Below are the code and all the weights of a small trained network. Each question names an input and a target symbol and asks about switching units off, where a switched-off unit gives its printed mean instead of its output.

import numpy as np


def w(rows, s, z=0):
    codes = np.array(rows[::2]) - 128.0
    scale = np.full(codes.shape[1], s)
    scale[-1] = z or s
    return codes * scale


def f(y):
    return y / 2 * (1 + np.tanh(0.7978845608 * (y + 0.044715 * y**3)))


def softmax(a):
    e = np.exp(a - a.max(-1, keepdims=True))
    return e / e.sum(-1, keepdims=True)


def log_softmax(a):
    a = a - a.max(-1, keepdims=True)
    return a - np.log(np.exp(a).sum(-1, keepdims=True))


def net(x, mask):
    ids = ['ΔΨΩαβγζηθλμξφ'.index(c) for c in x.split()]
    T = len(ids)
    res = E[ids] + P[:T]
    u = 0
    for l in range(2):
        r = res
        for j in range(2):
            rows = slice(4 * j, 4 * j + 4)
            q, k, v = (r @ M[l][rows].T for M in (Q, K, V))
            z = softmax(np.where(np.tri(T) > 0, q @ k.T / 4**0.5, -1e9)) @ v
            o = O[l][rows]
            res = res + np.where(mask[u + j], z, o[:, -1]) @ o[:, :-1]
        u += 2
        y = f(res @ A[l][:, :-1].T + A[l][:, -1])
        res = res + np.where(mask[u : u + 8], y, B[l][:, -1]) @ B[l][:, :-1]
        u += 8
    return log_softmax(res[-1] @ U[:, :-1].T + U[:, -1])


Q, K, V, O, A, B = {}, {}, {}, {}, {}, {}
E = w([
[181,94,37,166,28,151],'Δ',
[56,180,80,51,124,120],'Ψ',
[102,146,32,126,38,188],'Ω',
[114,151,143,135,130,254],'α',
[167,113,168,136,44,217],'β',
[44,152,107,158,61,38],'γ',
[94,75,78,139,183,185],'ζ',
[33,161,135,105,144,137],'η',
[88,175,132,179,29,107],'θ',
[227,231,150,123,147,144],'λ',
[99,54,151,76,59,95],'μ',
[125,226,169,225,140,138],'ξ',
[225,138,118,149,199,58],'φ',
],0.017)
P = w([
[58,114,199,57,145,40],'0',
[104,137,1,170,236,140],'1',
[99,147,31,178,223,148],'2',
[95,125,66,151,191,143],'3',
[115,144,76,142,182,136],'4',
[115,167,109,130,151,143],'5',
[141,177,125,116,136,134],'6',
[124,152,129,126,160,150],'7',
[102,141,67,101,172,176],'8',
],0.005)
Q[0] = w([
[151,255,61,188,143,181],'0.h1',
[35,76,112,136,45,166],'0.h1',
[113,112,76,48,119,180],'0.h1',
[22,112,146,173,10,223],'0.h1',
[116,47,247,155,172,72],'0.h2',
[54,212,103,176,128,208],'0.h2',
[133,149,136,138,220,41],'0.h2',
[102,105,77,52,40,118],'0.h2',
],0.0091)
K[0] = w([
[175,235,220,136,185,156],'0.h1',
[54,111,222,57,58,58],'0.h1',
[98,73,219,120,79,182],'0.h1',
[52,180,167,108,50,111],'0.h1',
[167,182,2,173,131,148],'0.h2',
[210,122,212,70,78,52],'0.h2',
[133,68,44,161,46,146],'0.h2',
[134,88,178,104,238,150],'0.h2',
],0.0091)
V[0] = w([
[169,76,224,158,87,213],'0.h1',
[100,146,107,140,232,201],'0.h1',
[108,203,96,188,93,176],'0.h1',
[148,88,1,180,89,206],'0.h1',
[165,140,115,116,49,123],'0.h2',
[106,84,142,74,179,156],'0.h2',
[173,104,112,77,140,64],'0.h2',
[68,78,161,105,114,140],'0.h2',
],0.006)
O[0] = w([
[127,65,204,254,190,134,92],'0.h1',
[155,128,97,94,174,231,118],'0.h1',
[151,197,88,148,111,154,254],'0.h1',
[96,80,22,202,104,126,83],'0.h1',
[170,150,136,178,40,63,165],'0.h2',
[68,98,133,93,135,162,113],'0.h2',
[141,66,98,102,128,167,52],'0.h2',
[127,90,243,149,65,216,162],'0.h2',
],0.0055,0.0026)
A[0] = w([
[219,72,125,137,188,124,191],'0.n1',
[52,157,152,146,177,76,93],'0.n2',
[139,189,202,133,115,202,234],'0.n3',
[117,156,124,124,96,202,124],'0.n4',
[233,27,118,173,40,187,84],'0.n5',
[50,27,57,79,62,71,88],'0.n6',
[132,47,58,136,159,254,192],'0.n7',
[51,148,135,132,130,55,1],'0.n8',
],0.0082,0.0022)
B[0] = w([
[149,135,71,117,155,53,140],'0.n1',
[161,92,93,62,134,182,159],'0.n2',
[133,107,81,175,164,148,253],'0.n3',
[82,120,86,166,157,76,212],'0.n4',
[105,85,54,85,161,160,240],'0.n5',
[186,153,200,118,128,117,180],'0.n6',
[103,193,167,127,134,46,220],'0.n7',
[182,156,82,118,121,254,156],'0.n8',
],0.0083,0.0064)
Q[1] = w([
[45,177,25,56,133,111],'1.h1',
[109,186,138,121,135,126],'1.h1',
[204,216,85,155,150,135],'1.h1',
[180,180,183,84,87,99],'1.h1',
[141,130,154,117,66,65],'1.h2',
[102,173,1,126,91,163],'1.h2',
[71,101,114,90,119,122],'1.h2',
[144,152,185,114,87,140],'1.h2',
],0.0085)
K[1] = w([
[169,103,125,174,55,177],'1.h1',
[190,76,138,127,140,142],'1.h1',
[104,49,203,76,44,124],'1.h1',
[84,102,137,106,194,194],'1.h1',
[130,128,131,115,193,183],'1.h2',
[147,171,254,156,150,80],'1.h2',
[159,133,123,203,126,118],'1.h2',
[139,68,91,139,155,128],'1.h2',
],0.0082)
V[1] = w([
[157,156,93,101,122,47],'1.h1',
[88,204,145,181,51,52],'1.h1',
[108,61,70,119,95,80],'1.h1',
[204,97,182,255,120,127],'1.h1',
[172,130,169,62,83,121],'1.h2',
[68,110,73,115,24,184],'1.h2',
[55,178,185,164,133,150],'1.h2',
[64,84,156,126,117,51],'1.h2',
],0.0082)
O[1] = w([
[144,203,105,137,152,94,126],'1.h1',
[111,168,155,156,79,46,138],'1.h1',
[143,83,1,37,94,51,165],'1.h1',
[178,96,133,187,100,150,2],'1.h1',
[168,141,203,51,92,158,52],'1.h2',
[65,111,101,108,68,162,131],'1.h2',
[75,222,147,139,151,136,177],'1.h2',
[62,72,188,129,125,40,24],'1.h2',
],0.0083,0.0043)
A[1] = w([
[128,40,50,136,109,181,40],'1.n1',
[122,36,241,140,101,212,108],'1.n2',
[57,156,54,122,85,192,57],'1.n3',
[218,113,85,86,158,45,4],'1.n4',
[146,115,116,60,75,198,144],'1.n5',
[211,146,114,222,33,67,195],'1.n6',
[183,117,153,123,212,153,255],'1.n7',
[1,80,126,118,77,138,192],'1.n8',
],0.0065,0.0051)
B[1] = w([
[97,215,142,58,150,143,187],'1.n1',
[105,196,104,182,190,137,144],'1.n2',
[144,156,78,186,73,151,254],'1.n3',
[83,153,151,158,96,171,172],'1.n4',
[180,108,137,154,116,162,186],'1.n5',
[191,88,153,133,181,119,206],'1.n6',
[20,9,120,82,185,147,200],'1.n7',
[105,68,138,126,3,56,227],'1.n8',
],0.0069,0.0076)
U = w([
[178,93,57,83,112,84,16],'Δ',
[68,139,112,58,122,169,156],'Ψ',
[140,150,138,160,77,73,122],'Ω',
[114,153,132,200,173,155,88],'α',
[140,2,88,162,120,176,202],'β',
[193,169,160,68,98,174,40],'γ',
[59,105,157,142,166,65,79],'ζ',
[42,76,85,95,128,180,102],'η',
[192,154,175,172,69,141,132],'θ',
[200,103,144,77,214,120,205],'λ',
[133,23,249,91,106,136,255],'μ',
[188,166,133,151,205,187,94],'ξ',
[123,68,137,81,184,46,146],'φ',
],0.0068,0.0059)

Each question gives the input, a string of symbols that net reads in full, and the target symbol t.
The units are the heads (4 rows each of Q, K, V and O) and the neurons (one row each of A and B). Each row of codes is followed by its name. A weight is (code - 128) times the scale printed after its matrix; where a second scale follows, it is the last column's (O, A, B and U).
mask holds one flag per unit, layer by layer, with each layer's heads first. A switched-off unit (its flag False) gives its mean, the last column of its rows in O or B, instead of its output. The means were averaged over made-up inputs and are rounded, as every weight is.
A unit's drop is (log p(t) with every unit on - log p(t) with that unit switched off) / (log p(t) with every unit on - log p(t) with every unit switched off).
The circuit of an input: a set's keep is (log p(t) with only the set's units on - log p(t) with every unit switched off) / (log p(t) with every unit on - log p(t) with every unit switched off). Starting from the 12 units with the biggest drops (on a tie, the unit counted first), units are removed one at a time, each time the one whose removal leaves the highest keep (on an exact tie, the one counted first), for as long as the keep stays at least 0.8.
units of the circuit, in order: the units of the circuit, biggest drop first
unit that matters most: the unit with the biggest drop
k most important neurons: the k neurons with the biggest drops, biggest first
k most important neurons of layer l: the k neurons of layer l with the biggest drops, biggest first
which heads matter: for each layer, one digit per head in row order, 1 if its drop is at least 0.15 and else 0, layers parted by /
input γ Ψ β β Δ, target γ: unit that matters most -> 1.h2
input γ β γ, target γ: which heads matter -> 10 / 01
input μ ξ γ α Δ Ψ Ψ β Δ, target μ: units of the circuit, in order -> (0.n6, 0.h1, 1.h2)
input ξ ξ ξ ζ, target α: units of the circuit, in order -> (1.h1, 1.h2)
input μ η Ω, target μ: units of the circuit, in order -> (1.h2, 0.h1, 0.n6)
input Ψ ζ ξ μ, target μ: which heads matter -> 00 / 00
input β Ω φ, target β: 2 most important neurons of layer 0 -> (0.n7, 0.n4)
input β φ Ψ, target β: which heads matter -> 10 / 10
input ξ Ψ λ η η, target ξ: units of the circuit, in order -> (1.h2, 1.h1, 0.h1)
input Δ β α β φ η Ω, target Δ: units of the circuit, in order -> (1.h1, 0.h1, 0.h2)
input η Ψ θ Δ β, target η: units of the circuit, in order -> (0.n5, 0.h2, 1.h2)
input Δ ζ β η θ Ψ Δ Δ, target Δ: which heads matter -> 10 / 10
input ξ Ψ λ α, target ξ: units of the circuit, in order -> (1.h2, 0.h1)
input μ Ψ η α, target μ: units of the circuit, in order -> (1.h2, 0.h1)
input ζ Δ θ Δ α, target ζ: unit that matters most -> 0.n7
input β η α λ, target β: units of the circuit, in order -> (1.h1, 1.n7, 0.h1)
input β η φ λ β β ξ, target β: 2 most important neurons -> (1.n7, 0.n7)
input β γ Ω, target Ω: 3 most important neurons -> (1.n7, 1.n8, 0.n3)
input Ω η β β, target Ω: which heads matter -> 10 / 10
input γ Δ θ, target θ: 2 most important neurons -> (0.n8, 0.n6)
input θ Ω Ψ γ, target θ: which heads matter -> 00 / 00
input β β β φ Δ θ, target β: most important neuron of layer 1 -> (1.n6)
input Δ Δ β μ Δ, target Δ: 2 most important neurons of layer 0 -> (0.n5, 0.n8)
input η β η β Ψ β, target η: 2 most important neurons of layer 0 -> (0.n5, 0.n3)
input Ω θ Ψ ζ β Ψ θ β β, target Ω: 2 most important neurons -> (1.n7, 1.n8)
input μ Δ Ω β, target μ: 2 most important neurons of layer 0 -> (0.n6, 0.n3)
